Each row of numbers stands for one element and depends on some of the facts below. Use the named rows to name the rest.

Some elements and their rows:
[ 11  15  30   1   1   5  -6  -6   8  30 -22 -25 -11   8  -7 -26 -22 -20
  -4 -20  -1 -25 -25 -38  22 -26 -11  -6 -10  13 -16  19   4  16   8  16
 -37  -6 -17  13  -8   4 -31] -> Q_930
[-27 -21  26  -1  21   7   9 -18 -31 -10   8 -25  -7  11 -22 -16  11 -12
 -20  42   3  16  13   1  -4 -21 -24  36  -2 -29   8  -7  -4  -9  19  41
  21  -6  10 -20 -13  15 -38] -> Q_155
[  2 -38  23   0   7   6  -5   8   8  15 -14   0 -27  23  16 -14   3  10
  -3   8  14   1 -29  -6  10   6  -7  -4  -5  25   4 -29   6 -37  36 -11
   0  14  -5  25  12  23   2] -> Q_560
[-30 -15   6  -7 -27  15  -4   1 -22 -27   9   5  35  -9 -32  27 -14   8
  13 -18 -13  -2  17  -5 -10  10  -1  15 -18 -31  38 -15 -21  24 -19 -32
 -12  12   3  19   7 -48  22] -> Q_979
[-37  -9  -3 -13 -23   4  29 -18  14 -46  -1 -35  55  10  -2  34 -16 -28
  28 -36 -11   4 -14   9 -10  23  29   6 -35 -25  25  12 -26   3  17   4
  23  -2  22   3   7 -29  17] -> Q_516
[-16 -20  -3  -1  17   8  18 -18  31 -14  -6 -27  13  14   3 -12  14 -23
  16   3  -1  12 -35 -12 -19  14  -4   1  -7 -12 -29  -1   6  10  21  35
  20  13   1 -12  -5  23 -20] -> Q_716
[ -5 -14   3   0   1  14 -15  -4  13  14   7   1   0  -9 -26  -3  -9  26
  -1  26  -3  23   3  -8 -11   2 -15  13   8  -8 -18 -27  10  18   6   8
 -23  10   2  10  -6   8 -22] -> Q_206
[ -4 -21  14   3  10  12   1  -6   9  13  -5  -5 -17  -1   6 -11   6   7
   5   2   0   7   0 -12 -13  -3 -16   0  -4   6 -25  -7   7  10  13  11
 -12   6   1   5  -7  10 -14] -> Q_640
[-10 -15   9  -9 -15   4   5   2  -5  -4   4  -9  24  -5 -12  30 -13 -14
  16 -37 -17 -14  20   0  -5  14  13  -5 -24 -20  35   5 -26  15  -3 -25
  -2   8  22  29   4 -42  27] -> Q_567
[ -3 -10 -16  -8  -3  12  25 -23  37 -10  -5 -39  14  20  13   7   4 -15
  18   0   5  20 -36   1 -22  -6  16  12 -10  -6 -28  12  16 -16  26  37
   2  -2  11 -11   5   2 -27] -> Q_932
[ 12  34 -40  12  16 -22   1  36 -14  -4  -6   5 -14   6  19  22 -13 -11
 -25  -1  24 -26  -1  26   6  -2  16   5  25 -12  -3   4  21 -24 -17   7
 -10 -15  -8 -18   6  -7  15] -> Q_330
[ -5   3  -9  -5  -3   4 -10   3  -2  -1   7  -2  -6  -5 -15  -4  -9   5
 -10  13   0   7  -5  -5   6  -3 -13   9   9  -6  -7 -15  10  -3  -4   1
  -8   5  -5  -3   1   2  -9] -> Q_827
[ 21 -19  -9  -7  32  12 -35 -10  -4  15 -14  -3 -23  10  22 -10  -8   7
  16   0   7 -10 -22  14  16  -2  -6 -10  -9  19 -11  -9   8 -40  16 -34
  24  -2  12  -2 -12 -23  -7] -> Q_208
[ 12 -19  -5  -4  30  10 -31  -4 -10   5 -18   3 -22  11  24  -7  -9  11
  13   3  10  -6 -22  13  20   3  -7  -5  -8  23 -11 -15   6 -40  19 -31
  24  -4   3  -6 -10  -9   1] -> Q_521
[  3 -10   8   6  14   8   0   1   9  12  -6   0 -10   0   4  -5   2   8
  -2   1   4   5  -3  -8  -9  -2  -8   3   1   4 -18  -6   9   3   8  12
 -13   1   0  -1  -3   7 -11] -> Q_381
[ 28  24  -9  -6 -38 -21  -2 -22  14   9  19  42  11 -19   1 -18  43  19
   5  23 -11  17  14   7   4  -6  13 -13  12  32  11  30  -5   6 -23 -23
  22  -1  -6 -10  -6  18   5] -> Q_794
[  4  -1  -2   5   9   2   0   4   2   7  -4   4  -9   1   9   1   4   4
   0   0   5  -3  -2   2  -4   0   1  -2   4   3 -11   1   7   2   0   6
  -5  -1  -1  -3   0   6  -1] -> Q_127
[ 14  38  24  16  10   3   5   1 -12  10  -9 -20 -11   7   8 -23 -19  -8
  -7 -27  -6  -5  -9  -8  21 -13 -10 -30 -18  19 -10  18  -5  12  -8  27
 -17  -7 -13   6  20   4  -7] -> Q_466
[ 5 -1  0  7  9 -1  2  2  4  5 -5  3 -6  1  8  0  6  2  0 -2  5 -3  1  1
 -6 -1  2 -4  4  4 -9  3  2  2  2  7 -5 -3 -4 -1 -3  5 -1] -> Q_893

There are 3 kinds of fact about the elements: Σ, ρ, Φ.
Σ: refers to; ρ: sits directly inside; Φ: uses
Q_123 Σ [Q_518]
Q_161 Σ [Q_264]
Q_181 Σ [Q_995]
Q_206 Σ [Q_100]
Q_208 Σ [Q_521]
Q_264 Σ [Q_155]
Q_365 Σ [Q_161]
Q_384 Σ [Q_526]
Q_439 Σ [Q_117]
Q_466 Σ [Q_675]
Q_516 Σ [Q_716]
Q_521 Σ [Q_627]
Q_555 Σ [Q_979]
Q_560 Σ [Q_374]
Q_567 Σ [Q_191]
Q_627 Σ [Q_560]
Q_716 Σ [Q_365]
Q_745 Σ [Q_206]
Q_792 Σ [Q_961]
Q_794 Σ [Q_375]
Q_806 Σ [Q_466]
Q_874 Σ [Q_794]
Q_930 Σ [Q_806]
Q_932 Σ [Q_516]
Q_979 Σ [Q_736]
ρ Q_388 <- Q_100,Q_330,Q_439,Q_792
ρ Q_979 <- Q_117,Q_123,Q_264,Q_516,Q_567,Q_627,Q_642,Q_874
ρ Q_518 <- Q_127,Q_521,Q_736
ρ Q_338 <- Q_161,Q_191,Q_745,Q_794,Q_846
ρ Q_155 <- Q_173,Q_375,Q_560,Q_930
ρ Q_374 <- Q_181,Q_893
ρ Q_827 <- Q_208,Q_211,Q_806
ρ Q_670 <- Q_365,Q_496
ρ Q_961 <- Q_381,Q_384,Q_675,Q_932
ρ Q_367 <- Q_404
ρ Q_997 <- Q_466
ρ Q_206 <- Q_526,Q_640,Q_716,Q_995
ρ Q_948 <- Q_555
Q_100 Φ: Q_439,Q_330
Q_211 Φ: Q_208
Q_365 Φ: Q_496
Q_381 Φ: Q_384
Q_516 Φ: Q_264
Q_526 Φ: Q_716
Q_560 Φ: Q_173
Q_627 Φ: Q_123
Q_675 Φ: Q_932
Q_792 Φ: Q_100
Q_846 Φ: Q_161
Q_874 Φ: Q_567
Q_995 Φ: Q_526

Rows to name:
A row may be one of the elements named above.
[-24  -6  -2  -4  -6  12 -14   5 -10  -9   6  -3  -9 -10 -18  -7 -10  14
  -3  19   5   8   5  -8  -5   0 -25   9   0  -2 -26 -23   6   5   6  10
 -12   3 -15  -1 -11  19  -8]	Q_961
[-23  -5   0  -6  -6  13 -15   4  -7  -8   3  -2  -7  -9 -18  -7 -10  15
  -3  20   5  10   2  -9  -5  -2 -21  10   4  -4 -26 -23   7   5   3  11
 -12   5 -13  -2 -10  17  -6]	Q_961
[-35 -10  -2 -15 -23   6  28 -16  14 -46  -1 -35  56  14  -2  36 -13 -27
  26 -36 -12   2 -15   9 -10  24  30   8 -35 -26  27  13 -28   6  15   2
  26  -3  23   4   7 -29  18]	Q_516
[ -6   1  -1  11   9   0   2  11   2  -4  -7  16  -6  -6  11   6   3  22
  -3   6   0   3  17  -2 -14   4   5   3  11   3 -16  -1   4  11  -1   4
 -10  -3  -6  -9 -10  12   6]	Q_736
[ -5 -14   3  -1  -1  17 -15  -2  12  13   9   1   1  -8 -24  -4  -8  26
  -2  24  -3  23   5  -9 -11   3 -16  12   6  -8 -20 -26   8  19   5   7
 -25   9   0  10  -7   9 -22]	Q_206
[ 26  27  -3  -6 -36 -15   3 -26  10   3  15  34  12 -13   1 -23  39   9
   3  22 -13  14   4   5  15  -8  12 -15   8  34  14  31  -8   0 -19 -20
  31  -1  -8  -9  -1  20   0]	Q_846
[ 25  25  -7  -6 -39 -18   0 -23  13   9  16  42  14 -19   0 -16  43  19
   3  26 -13  18  15   6   3  -7  13 -15  13  35   9  33  -6   8 -22 -24
  24  -1  -6  -7  -4  18   4]	Q_794
[ 12  32 -44  10  16 -23   0  37 -14  -3  -4   6 -10   6  18  23 -15 -13
 -24  -3  24 -26   0  24   4  -4  15   4  28 -10  -5   3  20 -24 -19   9
  -7 -16  -7 -20   7  -8  16]	Q_330
[ 15  28   3  -4 -35 -17   1 -24   4  -3  10  38  15 -13   2 -22  38  20
   1  20 -12  20   6   7  15  -2  10 -14  10  38  12  29 -11   5 -19 -19
  30  -7 -13 -16  -4  26   5]	Q_191
[-24  -5  -1  -5  -6  13 -12   5  -7  -6   6  -1  -8  -9 -17  -7 -11  17
  -3  20   7  10   5  -9  -6   0 -23   9   4  -3 -27 -24   8   4   5  13
 -13   5 -12  -2 -11  17  -7]	Q_961
[ 36  25 -18  -3 -39  -9  -2 -20  22  12  12  35   3 -18  -3 -16  42  13
   8  30 -22  18  19   0   4 -12  21 -16  16  28  15  36  -5  -2 -23 -22
  18  16   1  -3  -7   6  -2]	Q_745
[-30 -12  23  -5 -14   3   5   6 -16 -22   0   0  29  -4  -4  28 -18   3
  11 -34 -13  -9  24   2  -1  24   6   0 -25 -14  33   0 -33  20   1 -23
   4  -6  10  15   1 -27  35]	Q_117
[  0  31 -39   9  15 -29   3  39 -19  -2   5  22  -2  -3  26  28 -11   1
 -24  -5  31 -21   6  31  -4   1  10  10  34 -12 -15  -4  21 -11 -20   1
 -14 -31 -12 -24   4   2  22]	Q_100
[-29 -20  25   0  23   7   7 -17 -30 -10   7 -26  -7   9 -25 -15  12 -13
 -23  43   2  17  13   2  -3 -22 -25  37  -4 -28   9  -6  -5 -10  20  41
  23  -7  10 -18 -12  17 -38]	Q_155
[ 21  22  -1  -6 -12 -23  12 -33   0  -8  19  14  12   6 -16 -29  60 -32
   1  35 -12   5  -2  13  13  -5   8 -13   6  13  34  36 -17   5 -14   8
  69   2   2 -26  -8  38 -14]	Q_161
[ 16  -2  -6   1   7   0   1   3  10  18   0   0  -9  -4   6   2   8  -6
   4  -1   4  -6   4   0 -10  -5   6  -4   8   2  -8   4   7   2  -1   1
 -11   4   4   3   0  -2  -4]	Q_181
[ -9 -17   9   9  12   9  -2   5   8   1 -10   9  -9  -3   7   1   4  30
   2   7  -2  11  14 -12 -15   6  -5   4   3   3 -25  -7   4  18   9  11
 -17   2  -5  -2 -14  20  -2]	Q_375
[-15 -35  23 -13  -5   8 -12   3 -17 -14  -9  -5  12  12   8  19 -21   0
  15 -31  -7 -15  -4   8  19  26   6  -6 -33   3  48 -19 -33 -26  22 -52
  22   6  18  31   6 -37  35]	Q_627
[  9  33  26   5   2  -2  -1   1  -6  15 -17 -15  -5   5   2 -23 -25 -12
 -10 -22   0 -20 -15 -23  28 -20  -8  -9  -7  16 -10  23   1   9  -2  16
 -26 -11 -19  -2   2   7 -14]	Q_806
[ -9 -19   9  -9 -17   1   4   4  -3  -1  14  -1  29 -14  -7  31 -11 -13
  15 -34 -13 -11  26   4 -14  16  13  -2 -19 -26  32   0 -27  22  -8 -29
  -9   2  24  32   8 -45  28]	Q_874
[  3  37 -47  -2   7 -20  -5  31  -9 -19   1   2 -24  -1 -11  24 -25 -15
 -24   0  24  -5  -5  21  12  -8  -3  16  31 -19  10 -18  25 -29 -28   1
 -19  -9  -6 -30   7 -10  11]	Q_388
[ 22  31 -19 -11 -46 -12   6 -22   0  -2  25  23  13 -20 -26 -38  27  11
   1  32 -11  27   5 -14  21 -10  10   0   7  25  17   9  -1  -2 -22 -31
  30  -3 -10 -16   9  19  -9]	Q_338
[ 23  28 -18 -10 -45  -9   5 -24  -1   0  26  19  13 -20 -24 -35  26  14
   2  31 -11  23   4 -14  23  -9  10   0   8  24  18  10  -1  -2 -21 -34
  32  -6 -10 -17   9  17  -6]	Q_338
[-13   5  -5  -2  -1   3  -7   8  -6 -10   4   6  -1  -7 -15  -3  -9  14
  -7  13   2  14   2  -5   3   0 -13  12   8  -4  -9 -20   8  -1  -2   3
 -11   1 -10  -9  -1  10  -4]	Q_518
[ 22  30 -20 -13 -46 -10   3 -24  -1  -2  26  22  13 -21 -24 -40  24  17
   0  32 -10  28   5 -13  24  -9   9   0   9  24  18  11  -1  -2 -21 -35
  35  -4  -9 -16   8  17 -10]	Q_338
[ -5  -7  -8   7  30  -9  10  -5  13 -13  -1 -12   7  18  -1  -7  20 -39
  -1   4   3  -5 -23   2  -5  17   1  -7   6 -15  -2   7   1  12   3  27
  34   7   3 -19  -6  23  -8]	Q_365
[-22 -21  28  -4   8   0  14  -9 -32 -24   9 -30  23  15 -23  23  11 -40
  10 -11  -9 -18  31  13  -1   6  15  17 -33 -43  63  11 -41  10   7   6
  37  -8  35   2  -4 -19   8]	Q_264
[  9 -13   0   3  14   9  -3  -2  16  20  -1  -3 -15  -3   2  -3   4   2
   2   2   2   4   0  -8 -13  -6  -5   0   1  -1 -19  -2   9   8   4  10
 -16   5   5   6  -1  -2 -13]	Q_384

The same elements again, as new rows of numbers:
Named rows:
[-15  22  -4   6   8 -10   9  -5   9 -15   3   1   3   7   0] -> Q_338
[-13   2  -7  10  12  -6  11  -4  -4  -2  -3  24  18  39   1] -> Q_191
[ 18  23  -5  -7  42 -43 -24  -3 -11  25 -26  -9  13 -13  -1] -> Q_932
[  0 -18   8 -13   5   6   4  -3  -7   2   6   1  -8  12  11] -> Q_211
[ 30  -7  -2  29  23  28  11  -1   0 -27 -18   1  31 -35   0] -> Q_264
[  6  25   9 -17 -19  62  22  -1  20  18  10   2  18   8 -36] -> Q_930
[  1  -1   1  -3   1 -15  26  -1  11   1  16 -11 -17   8  18] -> Q_518
[  5   3  -2  -4  -5  -4  25  10  13  19  14  24   0  13 -15] -> Q_375
[  1  18   7   7  -2  49 -12   2 -16  -2  -2 -19  28 -17   3] -> Q_567
[-1 -4  0 -4  0  6  1 -1 -1  3  1 -1 -5  4 -1] -> Q_404
[  3 -16   8   9  -8 -39 -50   7  -7 -24  -2 -22  33   5  -8] -> Q_627
[ 42  25  -3  18   9  11 -13   1 -13   6 -19  -7  23 -11  20] -> Q_516
[-21   4   0  -8  25 -12 -19  -5  -5  26  -6  -5  23 -13  -7] -> Q_384
[ -4  14   0  -2  -3  -8  11   0  12  -6   9 -16 -17 -14   2] -> Q_997
[-16   8  -4   5  12  13   7  -5  -8  -4  -4  19  18  29  -3] -> Q_794
[  4   3   3  -8  -4  -3  10  10   9  10  11  18  -5  -2 -22] -> Q_173
[ -2   1   5  -9   2  -5  14  -3   9  -5  14 -15 -20  -4  13] -> Q_827
[  3  32   1  15  -5  28  12   4   2   0  10 -27  10 -19   9] -> Q_979
[-2 -4  1 -5 -1  0  1  0 -1  3  2  3 -5  4  1] -> Q_496

Name these rows:
A row may be one of the elements named above.
[  8   7  -6   2 -19  -1  10  -9   1  -8   8  -9 -47  -6 -14]	Q_388
[-17  23  -5   6   7 -12  10  -4   7 -14   2   3   4   5  -2]	Q_338
[-28   6 -11   5  36  -7  14   4 -14  49   7  11  -6  -2  18]	Q_675
[ -5 -41  19 -13  -3 -88 -24   4  -6 -11   3  -7  -1  18  -5]	Q_521
[  1 -31   2 -19 -11 -62 -55  11  14 -22  12   6   8  14 -39]	Q_560
[  8  11   2  16  -1  34  -2   3 -11   2  -1 -13  27  -5   8]	Q_642
[ 18 -16  -9   4 -23 -14 -19   6   9  -4 -33  25  -5 -23  28]	Q_716
[  2  -1   1  -3   0 -14  24  -2  12   1  17 -11 -19   7  19]	Q_518
[ 29  -2  -7  14  18 -35  45   7  37 -22   2  17 -16 -34 -23]	Q_155
[-11   5   4 -12   1  24  -9  -2  -7   0   2  -7  -4 -10  -5]	Q_555
[-24  11   1  -4  14  20  -8  -7 -14 -10  -5  13  12  14  -9]	Q_745
[ 29  -6  -2  29  23  23  14  -1   1 -25 -19   3  33 -37   0]	Q_264
[ 19  24  -4  -7  40 -36 -25  -4 -10  24 -27  -8  15 -12  -2]	Q_932
[ 41  27  -2  18   8  12 -12   1 -13   3 -19  -7  24  -7  22]	Q_516
[  5 -19   3  -8   6   2  19  -2  -1  11  10   6  -4  28  19]	Q_736
[-17   8  -2  -3   7  36  19   4 -16  18  10   7 -20  -4  13]	Q_466
[ -3  -3   7 -13  -3  53  23  -7  -4  16  10  -4   0  23  12]	Q_806
[-12 -33  27 -17  -2 -87 -24   5 -11 -10  -1 -13  -4   1 -10]	Q_208
[  5  24   8 -19 -18  62  19   0  20  17  11   1  18  10 -37]	Q_930
[-16   5  -3   4  12  -2   0  -5  -7  -8  -6  18  18  23  -4]	Q_846
[ 16 -11  -9   6 -16  11  15  -9  -7   9   4  15 -36  26 -12]	Q_100
[-13   3  -7  11  13 -10  12  -4  -3  -2  -3  26  18  37   4]	Q_191

